Here is a tiny trained network, its code and every weight. The questions are about switching its units off for an input and a class, where a switched-off unit gives its printed mean instead of its output.

import numpy as np


def w(rows, s, z=0):
    codes = np.array(rows[::2]) - 128.0
    scale = np.full(codes.shape[1], s)
    scale[-1] = z or s
    return codes * scale


def norm(h):
    return h / np.sqrt((h * h).mean(-1, keepdims=True) + 1e-5)


def f(y):
    return y / 2 * (1 + np.tanh(0.7978845608 * (y + 0.044715 * y**3)))


def log_softmax(a):
    a = a - a.max(-1, keepdims=True)
    return a - np.log(np.exp(a).sum(-1, keepdims=True))


def net(x, mask):
    res = np.array(x, float).reshape(1, 2) / 4 @ E
    u = 0
    for l in range(2):
        y = f(norm(res) @ A[l][:, :-1].T + A[l][:, -1])
        res = res + np.where(mask[u : u + 12], y, B[l][:, -1]) @ B[l][:, :-1]
        u += 12
    return log_softmax(norm(res)[-1] @ U[:, :-1].T + U[:, -1])


A, B = {}, {}
E = w([
[163,51,57,110,58,184,150,246,78,212,65],'x0',
[98,100,98,2,123,237,200,108,168,149,188],'x1',
],0.0049)
A[0] = w([
[119,62,197,79,204,154,121,103,53,127,139,61],'L0N1',
[109,149,113,152,52,102,103,145,99,2,65,158],'L0N2',
[91,122,189,85,222,67,147,107,76,100,163,138],'L0N3',
[152,218,187,182,203,159,158,76,204,217,148,254],'L0N4',
[152,137,103,123,59,150,162,193,87,142,84,143],'L0N5',
[144,157,145,153,95,86,75,117,70,123,77,169],'L0N6',
[152,94,104,192,173,128,166,71,137,202,185,177],'L0N7',
[133,70,134,38,88,194,155,47,25,94,185,166],'L0N8',
[190,191,127,143,99,116,166,117,210,163,117,103],'L0N9',
[152,151,154,106,156,152,87,115,167,170,75,134],'L0N10',
[68,57,78,112,21,134,185,134,92,119,90,237],'L0N11',
[145,189,69,149,208,65,194,104,186,121,147,95],'L0N12',
],0.0038,0.001)
B[0] = w([
[87,119,146,167,113,148,125,123,131,166,167,127],'L0N1',
[131,112,105,148,130,146,153,76,198,207,120,178],'L0N2',
[168,81,60,134,109,120,176,164,97,154,149,173],'L0N3',
[150,42,164,168,77,162,193,161,98,142,118,187],'L0N4',
[223,159,183,132,83,206,137,170,158,80,219,242],'L0N5',
[140,46,137,69,219,180,96,138,183,134,76,204],'L0N6',
[61,152,200,142,132,187,160,217,106,133,106,136],'L0N7',
[107,135,126,215,177,100,110,55,191,157,3,231],'L0N8',
[115,116,106,138,130,149,143,81,103,108,96,123],'L0N9',
[132,194,62,142,140,133,145,172,135,137,156,128],'L0N10',
[145,88,183,149,221,54,111,151,68,129,221,252],'L0N11',
[144,113,43,115,116,118,164,181,45,163,159,153],'L0N12',
],0.0043,0.0032)
A[1] = w([
[173,185,254,120,228,198,30,114,192,43,198,124],'L1N1',
[135,194,109,166,99,84,20,131,94,76,19,3],'L1N2',
[50,124,114,23,142,186,133,97,188,137,167,52],'L1N3',
[97,174,148,131,108,23,128,92,115,15,202,78],'L1N4',
[54,226,173,112,188,133,167,40,124,58,227,100],'L1N5',
[89,183,71,19,85,147,164,105,174,176,163,143],'L1N6',
[134,71,62,172,66,153,169,119,69,203,71,129],'L1N7',
[105,142,166,21,103,174,139,128,139,84,74,94],'L1N8',
[143,116,133,120,234,113,126,92,165,45,97,77],'L1N9',
[164,188,159,180,144,105,73,178,121,138,150,102],'L1N10',
[111,92,57,211,114,118,142,112,79,139,59,128],'L1N11',
[116,116,65,181,138,139,136,165,151,220,70,194],'L1N12',
],0.0056,0.0018)
B[1] = w([
[30,204,76,163,72,118,113,118,87,59,57,216],'L1N1',
[151,31,216,51,217,111,212,50,188,243,67,194],'L1N2',
[140,93,185,138,165,24,149,46,179,174,1,233],'L1N3',
[187,88,115,83,77,205,111,177,109,164,181,190],'L1N4',
[191,108,72,82,82,209,121,254,65,142,193,255],'L1N5',
[71,151,198,205,193,22,21,67,159,104,87,202],'L1N6',
[82,211,100,142,87,148,99,86,104,30,167,196],'L1N7',
[174,144,125,226,145,85,188,91,92,188,101,138],'L1N8',
[139,149,128,143,80,162,125,186,105,113,132,189],'L1N9',
[64,109,127,77,170,119,205,1,189,182,139,203],'L1N10',
[34,172,102,101,138,144,122,123,154,98,106,174],'L1N11',
[110,178,130,116,96,124,155,93,86,83,192,221],'L1N12',
],0.0051,0.0045)
U = w([
[137,81,198,105,206,93,158,40,159,216,15,213],'0',
[220,91,113,89,78,202,143,232,31,145,201,209],'1',
[34,244,88,129,97,159,132,105,97,15,102,217],'2',
[155,146,91,138,152,87,99,168,171,112,135,1],'3',
[150,186,124,134,194,117,97,165,117,131,140,19],'4',
[145,147,116,101,135,122,96,163,176,110,123,31],'5',
],0.011,0.0037)

Each question gives the input, the list of numbers given to net, and the class t.
The units are the neurons (one row each of A and B). Each row of codes is followed by its name. A weight is (code - 128) times the scale printed after its matrix; where a second scale follows, it is the last column's (A, B and U).
mask holds one flag per neuron, layer by layer. A switched-off neuron (its flag False) gives its mean, the last column of its row in B, instead of its output. The means were averaged over made-up inputs and are rounded, as every weight is.
A unit's drop is (log p(t) with every unit on - log p(t) with that unit switched off) / (log p(t) with every unit on - log p(t) with every unit switched off).
The circuit of an input: a set's keep is (log p(t) with only the set's units on - log p(t) with every unit switched off) / (log p(t) with every unit on - log p(t) with every unit switched off). Starting from the 12 units with the biggest drops (on a tie, the unit counted first), units are removed one at a time, each time the one whose removal leaves the highest keep (on an exact tie, the one counted first), for as long as the keep stays at least 0.8.
circuit, biggest first: the units of the circuit, biggest drop first
k most important neurons: the k neurons with the biggest drops, biggest first
k most important neurons of layer l: the k neurons of layer l with the biggest drops, biggest first
drop of u: that unit's drop, to one decimal
input [-8,8], class 0: 4 most important neurons of layer 0	(L0N11, L0N5, L0N4, L0N3)
input [-7,4], class 1: circuit, biggest first	(L1N5)
input [7,7], class 0: 4 most important neurons	(L1N5, L1N6, L0N4, L1N3)
input [-3,-1], class 2: 3 most important neurons of layer 0	(L0N4, L0N11, L0N3)
input [5,5], class 0: 3 most important neurons	(L1N5, L0N4, L0N3)
input [0,1], class 2: 2 most important neurons	(L0N8, L1N3)
input [-3,0], class 2: 4 most important neurons	(L0N4, L0N3, L0N11, L0N5)
input [-3,-3], class 2: 4 most important neurons	(L0N4, L0N2, L0N3, L0N11)
input [5,-5], class 0: 2 most important neurons	(L1N5, L0N4)
input [3,-3], class 2: 4 most important neurons of layer 1	(L1N1, L1N3, L1N2, L1N5)
input [3,2], class 2: 3 most important neurons of layer 1	(L1N1, L1N5, L1N3)
input [-5,-4], class 1: 2 most important neurons	(L0N8, L1N4)
input [6,-7], class 0: drop of L1N2	1.4
input [2,1], class 2: most important neuron	(L1N1)
input [2,-2], class 2: drop of L1N1	1.0
input [-6,3], class 1: drop of L1N5	0.2
input [-8,4], class 1: drop of L1N5	1.1
